Here is a tiny trained network, its code and every weight. The questions are about switching its units off for an input and a class, where a switched-off unit gives its printed mean instead of its output.

import numpy as np


def w(rows, s, z=0):
    codes = np.array(rows[::2]) - 128.0
    scale = np.full(codes.shape[1], s)
    scale[-1] = z or s
    return codes * scale


def norm(h):
    return h / np.sqrt((h * h).mean(-1, keepdims=True) + 1e-5)


def f(y):
    return y / 2 * (1 + np.tanh(0.7978845608 * (y + 0.044715 * y**3)))


def log_softmax(a):
    a = a - a.max(-1, keepdims=True)
    return a - np.log(np.exp(a).sum(-1, keepdims=True))


def net(x, mask):
    res = np.array(x, float).reshape(1, 6) / 4 @ E
    u = 0
    for l in range(3):
        y = f(norm(res) @ A[l][:, :-1].T + A[l][:, -1])
        res = res + np.where(mask[u : u + 7], y, B[l][:, -1]) @ B[l][:, :-1]
        u += 7
    return log_softmax(norm(res)[-1] @ U[:, :-1].T + U[:, -1])


A, B = {}, {}
E = w([
[91,134,133,150,30,112,64,136,44],'x0',
[70,151,164,58,140,61,183,141,99],'x1',
[170,148,146,176,123,17,140,109,213],'x2',
[177,254,43,120,214,122,58,46,117],'x3',
[195,80,65,201,115,125,91,125,58],'x4',
[157,132,110,126,152,110,114,124,134],'x5',
],0.0041)
A[0] = w([
[141,160,108,138,156,117,141,121,82,88],'0.n0',
[91,130,170,99,160,151,186,115,193,151],'0.n1',
[119,228,104,121,141,129,113,116,112,17],'0.n2',
[66,138,178,68,125,107,186,150,130,4],'0.n3',
[85,137,162,139,99,157,136,127,192,51],'0.n4',
[150,167,118,144,149,84,166,107,163,105],'0.n5',
[124,245,106,113,147,136,101,104,107,5],'0.n6',
],0.011,0.0031)
B[0] = w([
[139,120,113,143,106,170,109,131,154,164],'0.n0',
[146,183,106,136,110,173,147,173,128,255],'0.n1',
[99,192,146,102,104,142,47,119,142,210],'0.n2',
[52,52,124,70,133,73,160,114,143,235],'0.n3',
[160,115,166,128,104,179,106,137,174,174],'0.n4',
[151,156,88,146,159,95,164,151,108,218],'0.n5',
[114,201,88,76,113,129,9,129,129,242],'0.n6',
],0.011,0.0054)
A[1] = w([
[182,146,153,183,164,2,113,93,164,41],'1.n0',
[131,160,125,161,155,92,107,87,127,74],'1.n1',
[50,97,190,79,126,99,146,73,156,49],'1.n2',
[66,123,223,110,155,86,136,86,153,87],'1.n3',
[57,156,82,152,129,100,167,107,88,87],'1.n4',
[98,194,141,95,151,92,32,52,156,54],'1.n5',
[76,102,170,182,51,99,109,112,32,5],'1.n6',
],0.0098,0.0021)
B[1] = w([
[129,81,78,169,66,70,121,32,184,173],'1.n0',
[101,124,137,111,106,110,110,129,137,151],'1.n1',
[80,81,68,99,62,157,164,109,118,182],'1.n2',
[95,109,70,94,105,201,175,159,138,154],'1.n3',
[170,99,158,153,125,182,113,174,182,142],'1.n4',
[86,189,80,67,157,133,1,94,73,254],'1.n5',
[112,157,203,189,161,113,99,193,56,181],'1.n6',
],0.01,0.0078)
A[2] = w([
[106,123,176,87,173,118,120,136,123,92],'2.n0',
[66,80,171,66,95,68,164,115,123,47],'2.n1',
[143,224,148,83,235,60,240,144,164,7],'2.n2',
[64,73,178,29,131,89,182,104,125,38],'2.n3',
[111,130,192,132,161,170,120,108,242,86],'2.n4',
[140,118,168,147,157,116,87,132,87,53],'2.n5',
[144,88,88,81,254,188,149,44,51,51],'2.n6',
],0.0087,0.0014)
B[2] = w([
[213,85,2,229,110,180,120,144,90,133],'2.n0',
[90,113,22,113,69,185,146,111,119,229],'2.n1',
[160,216,132,135,246,34,230,105,54,166],'2.n2',
[60,94,72,121,56,102,154,133,76,252],'2.n3',
[149,192,198,84,91,106,105,118,163,135],'2.n4',
[73,115,189,121,177,51,154,121,97,181],'2.n5',
[160,26,153,48,212,170,102,53,138,154],'2.n6',
],0.0076,0.0033)
U = w([
[34,54,62,72,40,157,216,173,113,207],'0',
[183,27,148,87,217,186,122,88,115,9],'1',
[190,144,234,121,68,202,143,190,221,37],'2',
[188,79,79,200,96,44,135,47,201,69],'3',
[118,81,240,217,132,113,103,202,32,157],'4',
[106,219,63,47,158,123,1,95,112,250],'5',
[183,216,105,109,199,79,244,156,144,87],'6',
],0.0085,0.0019)

Each question gives the input, the list of numbers given to net, and the class t.
The units are the neurons (one row each of A and B). Each row of codes is followed by its name. A weight is (code - 128) times the scale printed after its matrix; where a second scale follows, it is the last column's (A, B and U).
mask holds one flag per neuron, layer by layer. A switched-off neuron (its flag False) gives its mean, the last column of its row in B, instead of its output. The means were averaged over made-up inputs and are rounded, as every weight is.
A unit's drop is (log p(t) with every unit on - log p(t) with that unit switched off) / (log p(t) with every unit on - log p(t) with every unit switched off).
The circuit of an input: a set's keep is (log p(t) with only the set's units on - log p(t) with every unit switched off) / (log p(t) with every unit on - log p(t) with every unit switched off). Starting from the 12 units with the biggest drops (on a tie, the unit counted first), units are removed one at a time, each time the one whose removal leaves the highest keep (on an exact tie, the one counted first), for as long as the keep stays at least 0.8.
units of the circuit, in order: the units of the circuit, biggest drop first
most important unit: the unit with the biggest drop
top k neurons: the k neurons with the biggest drops, biggest first
top k neurons in layer l: the k neurons of layer l with the biggest drops, biggest first
drop of u: that unit's drop, to one decimal
input [-3,-6,1,2,4,3], class 3: top 2 neurons in layer 0	[0.n6 0.n2]
input [-3,6,8,0,3,4], class 3: most important unit	1.n0
input [7,-8,6,-7,-7,-8], class 2: units of the circuit, in order	[0.n4 1.n5]
input [-8,-8,2,1,1,0], class 6: units of the circuit, in order	[1.n5 0.n6 0.n5]
input [-8,7,5,4,-6,2], class 6: top 2 neurons	[0.n1 0.n5]
input [-1,-7,-8,-1,4,-6], class 4: top 2 neurons in layer 1	[1.n6 1.n5]
input [2,4,5,-2,7,-1], class 3: top 3 neurons	[1.n0 0.n1 0.n2]
input [-8,-5,-6,-3,0,6], class 1: units of the circuit, in order	[2.n6 0.n6]
input [-4,-2,-2,-3,-4,7], class 6: units of the circuit, in order	[0.n1 2.n2 1.n2 1.n5]
input [-8,-8,5,-3,3,-7], class 6: top 2 neurons	[1.n5 1.n2]
input [-6,-7,6,-5,-6,3], class 6: top 2 neurons	[2.n2 0.n5]
input [-2,-5,3,-7,5,8], class 3: top 2 neurons	[0.n3 1.n0]
input [2,-5,5,-2,7,-7], class 4: top 2 neurons	[1.n6 0.n5]
input [1,-1,6,-5,0,-2], class 0: units of the circuit, in order	[0.n6]
input [-1,-8,2,-8,0,8], class 2: top 2 neurons	[0.n3 1.n5]
input [0,-4,-1,1,7,3], class 1: top 3 neurons in layer 0	[0.n6 0.n2 0.n5]
input [8,-2,-6,-6,-1,-3], class 4: top 2 neurons	[1.n6 0.n3]
input [1,1,-7,-6,4,-4], class 4: top 2 neurons	[1.n6 0.n3]
input [3,8,-2,1,7,-3], class 4: drop of 0.n6	0.2
input [8,-7,1,0,-4,-2], class 4: most important unit	0.n6
input [-8,-5,-5,1,6,5], class 1: drop of 2.n6	0.0
input [-8,-5,2,-4,-7,5], class 6: drop of 2.n2	0.3
input [-1,-8,6,-1,-3,2], class 3: drop of 1.n0	0.4
input [-8,4,4,-3,-5,-8], class 0: top 2 neurons in layer 2	[2.n3 2.n1]
input [-1,-3,-6,-8,3,-5], class 4: top 2 neurons	[0.n3 1.n6]
input [-5,-1,5,-4,3,0], class 3: top 2 neurons in layer 1	[1.n0 1.n6]
input [-5,-4,1,-1,-6,3], class 6: most important unit	2.n2
